Below is a small trained network, with its code and all its weights. Each question gives an input and a target symbol and asks what happens when units are switched off, that is, made to give their printed mean instead of their output.

import numpy as np


def w(rows, s, z=0):
    codes = np.array(rows[::2]) - 128.0
    scale = np.full(codes.shape[1], s)
    scale[-1] = z or s
    return codes * scale


def f(y):
    return y / 2 * (1 + np.tanh(0.7978845608 * (y + 0.044715 * y**3)))


def softmax(a):
    e = np.exp(a - a.max(-1, keepdims=True))
    return e / e.sum(-1, keepdims=True)


def log_softmax(a):
    a = a - a.max(-1, keepdims=True)
    return a - np.log(np.exp(a).sum(-1, keepdims=True))


def net(x, mask):
    ids = ['αβγδηθλπστψω'.index(c) for c in x.split()]
    T = len(ids)
    res = E[ids] + P[:T]
    u = 0
    for l in range(2):
        r = res
        for j in range(2):
            rows = slice(2 * j, 2 * j + 2)
            q, k, v = (r @ M[l][rows].T for M in (Q, K, V))
            z = softmax(np.where(np.tri(T) > 0, q @ k.T / 2**0.5, -1e9)) @ v
            o = O[l][rows]
            res = res + np.where(mask[u + j], z, o[:, -1]) @ o[:, :-1]
        u += 2
        y = f(res @ A[l][:, :-1].T + A[l][:, -1])
        res = res + np.where(mask[u : u + 12], y, B[l][:, -1]) @ B[l][:, :-1]
        u += 12
    return log_softmax(res[-1] @ U[:, :-1].T + U[:, -1])


Q, K, V, O, A, B = {}, {}, {}, {}, {}, {}
E = w([
[99,173,111,226,59,160],'α',
[95,41,153,183,110,131],'β',
[216,192,96,125,213,223],'γ',
[91,140,99,105,181,63],'δ',
[39,168,90,227,254,175],'η',
[185,190,136,67,243,105],'θ',
[160,236,155,150,43,60],'λ',
[175,218,162,154,89,199],'π',
[125,191,140,79,199,8],'σ',
[55,64,171,37,165,202],'τ',
[157,91,194,105,81,66],'ψ',
[143,127,210,158,154,153],'ω',
],0.0077)
P = w([
[165,111,44,35,15,163],'0',
[171,199,190,129,205,121],'1',
[149,184,204,145,202,140],'2',
[146,170,218,135,196,138],'3',
[120,186,218,130,193,146],'4',
[118,175,237,144,182,153],'5',
[104,168,233,149,168,151],'6',
[91,174,239,150,162,151],'7',
[82,172,247,151,153,151],'8',
[72,175,252,155,149,143],'9',
[58,169,245,153,131,160],'10',
[54,162,250,146,131,158],'11',
[42,160,248,153,122,137],'12',
[50,162,246,154,127,153],'13',
],0.0033)
Q[0] = w([
[208,83,14,95,134,115],'0.h1',
[197,99,1,112,103,101],'0.h1',
[57,181,214,88,222,174],'0.h2',
[220,123,66,156,35,97],'0.h2',
],0.0073)
K[0] = w([
[154,224,151,135,235,148],'0.h1',
[143,191,173,139,239,178],'0.h1',
[31,2,178,33,128,169],'0.h2',
[226,212,85,218,78,57],'0.h2',
],0.0071)
V[0] = w([
[119,217,179,172,164,164],'0.h1',
[120,160,2,114,179,105],'0.h1',
[72,100,76,173,96,133],'0.h2',
[82,45,180,100,180,165],'0.h2',
],0.0067)
O[0] = w([
[214,241,196,140,163,114,207],'0.h1',
[248,90,1,80,239,212,54],'0.h1',
[93,88,67,211,117,208,74],'0.h2',
[27,148,177,109,208,158,252],'0.h2',
],0.0048,0.0028)
A[0] = w([
[81,52,161,70,167,166,102],'0.n1',
[61,171,145,156,239,148,201],'0.n2',
[76,145,190,139,130,59,212],'0.n3',
[138,174,145,181,208,226,229],'0.n4',
[187,185,145,50,121,10,223],'0.n5',
[114,142,219,139,128,168,248],'0.n6',
[175,189,98,197,60,97,116],'0.n7',
[119,143,254,96,109,173,254],'0.n8',
[180,203,117,195,64,79,120],'0.n9',
[124,159,175,118,156,33,200],'0.n10',
[191,160,130,53,125,30,192],'0.n11',
[100,84,131,45,170,193,108],'0.n12',
],0.0072,0.0036)
B[0] = w([
[80,170,105,86,113,48,145],'0.n1',
[118,158,123,174,216,78,238],'0.n2',
[118,120,230,167,138,20,213],'0.n3',
[173,143,58,209,180,101,221],'0.n4',
[169,133,243,84,160,132,177],'0.n5',
[148,140,121,210,93,2,237],'0.n6',
[65,244,119,90,117,148,132],'0.n7',
[158,148,139,181,66,5,255],'0.n8',
[90,236,160,90,118,107,141],'0.n9',
[154,120,218,126,168,65,193],'0.n10',
[163,111,231,69,152,154,153],'0.n11',
[95,219,60,61,123,127,139],'0.n12',
],0.0057,0.0082)
Q[1] = w([
[158,119,83,98,128,205],'1.h1',
[107,133,183,166,88,45],'1.h1',
[24,26,73,42,2,195],'1.h2',
[191,75,68,79,157,208],'1.h2',
],0.0073)
K[1] = w([
[135,175,152,206,180,46],'1.h1',
[107,94,60,41,97,242],'1.h1',
[220,134,92,100,232,188],'1.h2',
[211,151,136,173,254,103],'1.h2',
],0.0046)
V[1] = w([
[43,119,223,109,57,29],'1.h1',
[112,192,128,253,146,106],'1.h1',
[52,79,28,148,77,179],'1.h2',
[186,41,142,167,110,115],'1.h2',
],0.0067)
O[1] = w([
[63,91,159,114,67,67,174],'1.h1',
[201,115,33,98,93,40,134],'1.h1',
[135,155,176,218,134,88,5],'1.h2',
[224,1,150,179,135,169,121],'1.h2',
],0.0075,0.012)
A[1] = w([
[194,85,183,210,156,104,201],'1.n1',
[71,71,54,128,188,108,192],'1.n2',
[236,107,44,83,167,118,186],'1.n3',
[170,161,183,55,78,163,201],'1.n4',
[119,164,74,164,2,140,215],'1.n5',
[194,216,158,188,154,106,167],'1.n6',
[155,6,117,133,173,119,252],'1.n7',
[207,143,166,93,30,134,170],'1.n8',
[122,154,180,51,226,78,186],'1.n9',
[67,98,26,122,180,94,199],'1.n10',
[28,71,174,120,159,124,188],'1.n11',
[134,223,120,153,75,183,233],'1.n12',
],0.0064,0.0035)
B[1] = w([
[94,52,88,172,126,172,201],'1.n1',
[191,196,211,158,83,145,155],'1.n2',
[101,114,78,117,51,174,164],'1.n3',
[201,172,170,151,158,130,158],'1.n4',
[74,62,153,120,227,38,138],'1.n5',
[59,72,44,89,168,122,211],'1.n6',
[191,106,161,187,80,217,154],'1.n7',
[210,111,140,126,130,85,159],'1.n8',
[80,134,121,93,84,198,249],'1.n9',
[185,204,153,158,93,130,167],'1.n10',
[105,154,142,165,53,182,192],'1.n11',
[120,140,128,72,253,71,137],'1.n12',
],0.0068,0.012)
U = w([
[139,94,115,109,243,45,105],'α',
[98,1,101,174,130,127,178],'β',
[109,91,119,73,196,190,105],'γ',
[162,196,157,196,180,190,198],'δ',
[179,132,47,102,105,127,127],'η',
[98,102,172,75,188,197,70],'θ',
[125,220,135,77,79,108,146],'λ',
[211,173,172,101,172,68,4],'π',
[94,124,147,93,107,210,133],'σ',
[23,161,78,100,135,95,172],'τ',
[165,82,162,164,47,163,234],'ψ',
[218,96,154,127,74,72,2],'ω',
],0.0053,0.0019)

Each question gives the input, a string of symbols that net reads in full, and the target symbol t.
The units are the heads (2 rows each of Q, K, V and O) and the neurons (one row each of A and B). Each row of codes is followed by its name. A weight is (code - 128) times the scale printed after its matrix; where a second scale follows, it is the last column's (O, A, B and U).
mask holds one flag per unit, layer by layer, with each layer's heads first. A switched-off unit (its flag False) gives its mean, the last column of its rows in O or B, instead of its output. The means were averaged over made-up inputs and are rounded, as every weight is.
A unit's drop is (log p(t) with every unit on - log p(t) with that unit switched off) / (log p(t) with every unit on - log p(t) with every unit switched off).
The circuit of an input: a set's keep is (log p(t) with only the set's units on - log p(t) with every unit switched off) / (log p(t) with every unit on - log p(t) with every unit switched off). Starting from the 12 units with the biggest drops (on a tie, the unit counted first), units are removed one at a time, each time the one whose removal leaves the highest keep (on an exact tie, the one counted first), for as long as the keep stays at least 0.8.
units of the circuit, in order: the units of the circuit, biggest drop first
unit that matters most: the unit with the biggest drop
k most important neurons: the k neurons with the biggest drops, biggest first
k most important neurons of layer l: the k neurons of layer l with the biggest drops, biggest first
which heads matter: for each layer, one digit per head in row order, 1 if its drop is at least 0.15 and else 0, layers parted by /
input η τ π η δ β β β θ, target β: 3 most important neurons -> (1.n1 1.n6 1.n3)
input β π σ, target β: unit that matters most -> 1.h2
input γ β α, target α: 2 most important neurons -> (1.n12 1.n9)
input β θ σ ψ π π η, target β: units of the circuit, in order -> (1.h2 1.n1 0.h1 0.n2)
input ψ β η η σ τ ψ ψ ω η β λ β, target ψ: 2 most important neurons -> (1.n6 1.n11)
input η δ η, target η: units of the circuit, in order -> (1.h1 1.n3 0.n4 0.h1)
input γ γ σ γ σ τ θ, target γ: which heads matter -> 10 / 10
input ω λ α ω η α ψ, target ω: which heads matter -> 00 / 10
input β α ω π γ, target β: 2 most important neurons of layer 1 -> (1.n1 1.n6)
input β ω ω, target β: which heads matter -> 00 / 01
input β τ π β τ α, target β: which heads matter -> 10 / 01
input ψ δ ω α δ ω σ ψ η, target ψ: which heads matter -> 00 / 11
input τ η ω η ω λ σ θ γ γ η τ γ τ, target τ: 2 most important neurons -> (0.n12 0.n1)
input θ ψ σ π ω δ λ δ η η γ σ, target θ: which heads matter -> 10 / 10
input σ τ γ ψ, target ψ: most important neuron of layer 0 -> (0.n2)
input τ σ β γ β τ θ, target τ: 2 most important neurons -> (0.n1 0.n12)
input δ λ σ λ, target π: 2 most important neurons of layer 1 -> (1.n4 1.n8)
input α θ σ π, target α: which heads matter -> 00 / 01
input π γ τ ψ, target ω: 2 most important neurons of layer 0 -> (0.n2 0.n4)
input η ω τ δ λ β, target η: most important neuron of layer 1 -> (1.n3)
input τ γ α λ τ η π π τ τ π η θ, target τ: which heads matter -> 11 / 01
input η τ τ η ψ λ π θ ω ψ η β π π, target η: 3 most important neurons -> (1.n3 0.n4 0.n8)
input η λ β λ η τ, target λ: which heads matter -> 01 / 01
input ψ θ η δ ω, target ψ: which heads matter -> 00 / 11
input τ η ω, target τ: 2 most important neurons -> (0.n12 0.n1)
input β ψ τ η π θ β η η δ, target β: 2 most important neurons -> (0.n2 1.n1)
input α π α α δ η α η α η τ π, target α: which heads matter -> 00 / 00
input η α γ τ β σ δ γ, target η: most important neuron of layer 0 -> (0.n4)
input ω τ ω, target β: 2 most important neurons of layer 0 -> (0.n2 0.n4)
